Below is a small trained network, with its code and all its weights. Each question gives an input and a class and asks what happens when units are switched off, that is, made to give their printed mean instead of their output.

import numpy as np


def w(rows, s, z=0):
    codes = np.array(rows[::2]) - 128.0
    scale = np.full(codes.shape[1], s)
    scale[-1] = z or s
    return codes * scale


def f(y):
    return y / 2 * (1 + np.tanh(0.7978845608 * (y + 0.044715 * y**3)))


def log_softmax(a):
    a = a - a.max(-1, keepdims=True)
    return a - np.log(np.exp(a).sum(-1, keepdims=True))


def net(x, mask):
    res = np.array(x, float).reshape(1, 8) / 4 @ E
    y = f(res @ A[0][:, :-1].T + A[0][:, -1])
    res = res + np.where(mask, y, B[0][:, -1]) @ B[0][:, :-1]
    return log_softmax(res[-1] @ U[:, :-1].T + U[:, -1])


A, B = {}, {}
E = w([
[130,177,64,126,99,200,48,23,171],'x0',
[123,142,137,132,123,123,123,129,121],'x1',
[246,196,96,150,155,34,118,132,154],'x2',
[82,102,73,166,116,89,41,230,156],'x3',
[137,125,137,139,123,139,124,135,129],'x4',
[130,133,133,132,123,134,129,134,133],'x5',
[165,93,174,2,50,86,83,131,139],'x6',
[127,129,131,135,120,123,125,122,119],'x7',
],0.0088)
A[0] = w([
[134,106,178,107,155,76,170,178,94,118],'neuron 1',
[126,98,164,142,165,90,159,176,118,94],'neuron 2',
[7,72,154,89,93,203,115,126,110,59],'neuron 3',
[181,146,184,90,134,161,183,73,102,86],'neuron 4',
[153,177,76,102,88,191,79,80,162,95],'neuron 5',
[204,169,105,100,151,50,108,136,149,91],'neuron 6',
[95,168,125,188,185,139,149,118,110,4],'neuron 7',
[131,192,96,89,91,177,47,59,158,152],'neuron 8',
[171,168,146,157,166,58,105,120,149,93],'neuron 9',
[92,83,72,157,111,70,47,195,164,89],'neuron 10',
[154,123,165,146,146,141,185,69,123,90],'neuron 11',
[141,106,178,108,118,79,198,186,118,104],'neuron 12',
[40,72,152,93,82,178,129,128,106,84],'neuron 13',
[75,96,91,154,106,120,72,192,160,77],'neuron 14',
[134,89,170,118,157,96,195,154,98,103],'neuron 15',
[139,94,177,98,131,83,163,169,131,93],'neuron 16',
[134,139,94,101,78,154,93,77,191,70],'neuron 17',
[124,119,147,141,146,102,150,149,90,81],'neuron 18',
[107,157,144,114,144,99,150,156,91,122],'neuron 19',
[99,132,99,115,139,91,129,182,100,64],'neuron 20',
[160,147,148,85,139,160,225,74,104,85],'neuron 21',
[229,179,84,134,132,65,120,127,155,70],'neuron 22',
[147,128,163,108,136,134,189,62,116,61],'neuron 23',
[158,113,168,86,79,120,113,139,174,66],'neuron 24',
[183,103,147,60,67,100,105,133,133,87],'neuron 25',
[139,116,173,1,39,82,79,150,114,106],'neuron 26',
[94,166,125,224,234,144,193,132,129,103],'neuron 27',
[136,100,188,29,64,93,123,111,158,88],'neuron 28',
],0.0084,0.0024)
B[0] = w([
[63,56,122,170,43,91,151,45,229,187],'neuron 1',
[88,120,107,152,73,80,109,92,170,176],'neuron 2',
[238,108,226,125,179,104,241,115,124,227],'neuron 3',
[154,204,130,37,84,118,53,196,139,185],'neuron 4',
[30,93,102,160,71,51,171,84,218,209],'neuron 5',
[213,117,238,152,196,125,243,104,115,203],'neuron 6',
[108,102,74,159,166,197,106,135,69,172],'neuron 7',
[39,60,121,195,37,52,159,46,191,234],'neuron 8',
[167,107,197,158,174,131,183,123,116,179],'neuron 9',
[176,241,175,13,99,131,18,249,165,220],'neuron 10',
[158,176,125,53,108,144,52,207,101,164],'neuron 11',
[30,112,110,158,68,69,145,47,204,189],'neuron 12',
[226,126,254,158,200,123,254,116,134,205],'neuron 13',
[196,202,151,17,113,95,69,200,153,198],'neuron 14',
[71,116,118,100,62,56,128,83,197,180],'neuron 15',
[62,86,83,188,86,97,115,82,162,173],'neuron 16',
[80,126,106,162,81,120,140,73,166,192],'neuron 17',
[92,137,104,149,112,107,128,105,155,149],'neuron 18',
[121,100,122,142,105,120,114,87,140,147],'neuron 19',
[139,140,123,76,85,130,102,114,169,155],'neuron 20',
[173,216,122,2,102,112,43,229,147,185],'neuron 21',
[192,126,219,131,174,142,245,117,129,212],'neuron 22',
[185,196,147,61,97,94,50,207,145,166],'neuron 23',
[91,116,102,160,151,197,110,128,70,173],'neuron 24',
[100,83,51,154,197,208,96,140,16,202],'neuron 25',
[130,72,21,189,196,210,99,164,10,254],'neuron 26',
[92,71,6,202,186,212,76,142,17,232],'neuron 27',
[111,123,64,201,174,207,86,150,21,218],'neuron 28',
],0.0059,0.0098)
U = w([
[115,111,59,161,192,172,86,137,70,249],'0',
[83,110,125,143,48,93,122,87,188,105],'1',
[177,129,244,129,204,127,191,125,129,46],'2',
[151,202,147,49,103,122,40,180,143,77],'3',
],0.012,0.0017)

Each question gives the input, the list of numbers given to net, and the class t.
The units are the neurons (one row each of A and B). Each row of codes is followed by its name. A weight is (code - 128) times the scale printed after its matrix; where a second scale follows, it is the last column's (A, B and U).
mask holds one flag per neuron, in row order. A switched-off neuron (its flag False) gives its mean, the last column of its row in B, instead of its output. The means were averaged over made-up inputs and are rounded, as every weight is.
A unit's drop is (log p(t) with every unit on - log p(t) with that unit switched off) / (log p(t) with every unit on - log p(t) with every unit switched off).
The circuit of an input: a set's keep is (log p(t) with only the set's units on - log p(t) with every unit switched off) / (log p(t) with every unit on - log p(t) with every unit switched off). Starting from the 12 units with the biggest drops (on a tie, the unit counted first), units are removed one at a time, each time the one whose removal leaves the highest keep (on an exact tie, the one counted first), for as long as the keep stays at least 0.8.
circuit, biggest first: the units of the circuit, biggest drop first
k most important neurons: the k neurons with the biggest drops, biggest first
drop when u is switched off: that unit's drop, to one decimal
input [6,-8,-8,-7,-4,-4,-7,2], class 2: circuit, biggest first -> (neuron 3)
input [-8,-5,5,-2,2,3,-8,1], class 0: 2 most important neurons -> (neuron 27; neuron 7)
input [-4,-8,-8,8,6,-3,-7,4], class 2: 2 most important neurons -> (neuron 3; neuron 13)
input [2,1,-6,-8,6,1,4,1], class 3: 3 most important neurons -> (neuron 21; neuron 4; neuron 23)
input [-5,2,7,-5,0,-3,-7,-5], class 0: 2 most important neurons -> (neuron 27; neuron 3)
input [4,2,-7,6,0,-5,-5,7], class 2: circuit, biggest first -> (neuron 3; neuron 13)
input [-6,7,-4,-7,1,6,7,0], class 0: 3 most important neurons -> (neuron 26; neuron 28; neuron 25)
input [7,5,6,-2,7,0,-5,-5], class 1: 2 most important neurons -> (neuron 8; neuron 5)
input [-3,-2,-7,6,-4,4,2,-5], class 2: 2 most important neurons -> (neuron 13; neuron 3)
input [1,1,-5,-7,4,-6,1,-6], class 3: 2 most important neurons -> (neuron 21; neuron 4)
input [-4,-3,-2,-1,2,-2,4,4], class 0: 4 most important neurons -> (neuron 26; neuron 8; neuron 28; neuron 5)
input [4,4,-3,5,-4,-1,2,1], class 3: 4 most important neurons -> (neuron 10; neuron 14; neuron 1; neuron 12)
input [-6,5,6,-7,-6,-8,-2,6], class 3: drop when neuron 11 is switched off -> 0.3
input [5,-8,4,-7,5,-4,1,8], class 3: circuit, biggest first -> (neuron 21)
input [-1,0,-8,6,-6,-1,-3,-3], class 2: drop when neuron 3 is switched off -> 0.2
input [8,1,-1,4,4,8,-1,4], class 1: drop when neuron 11 is switched off -> 0.0
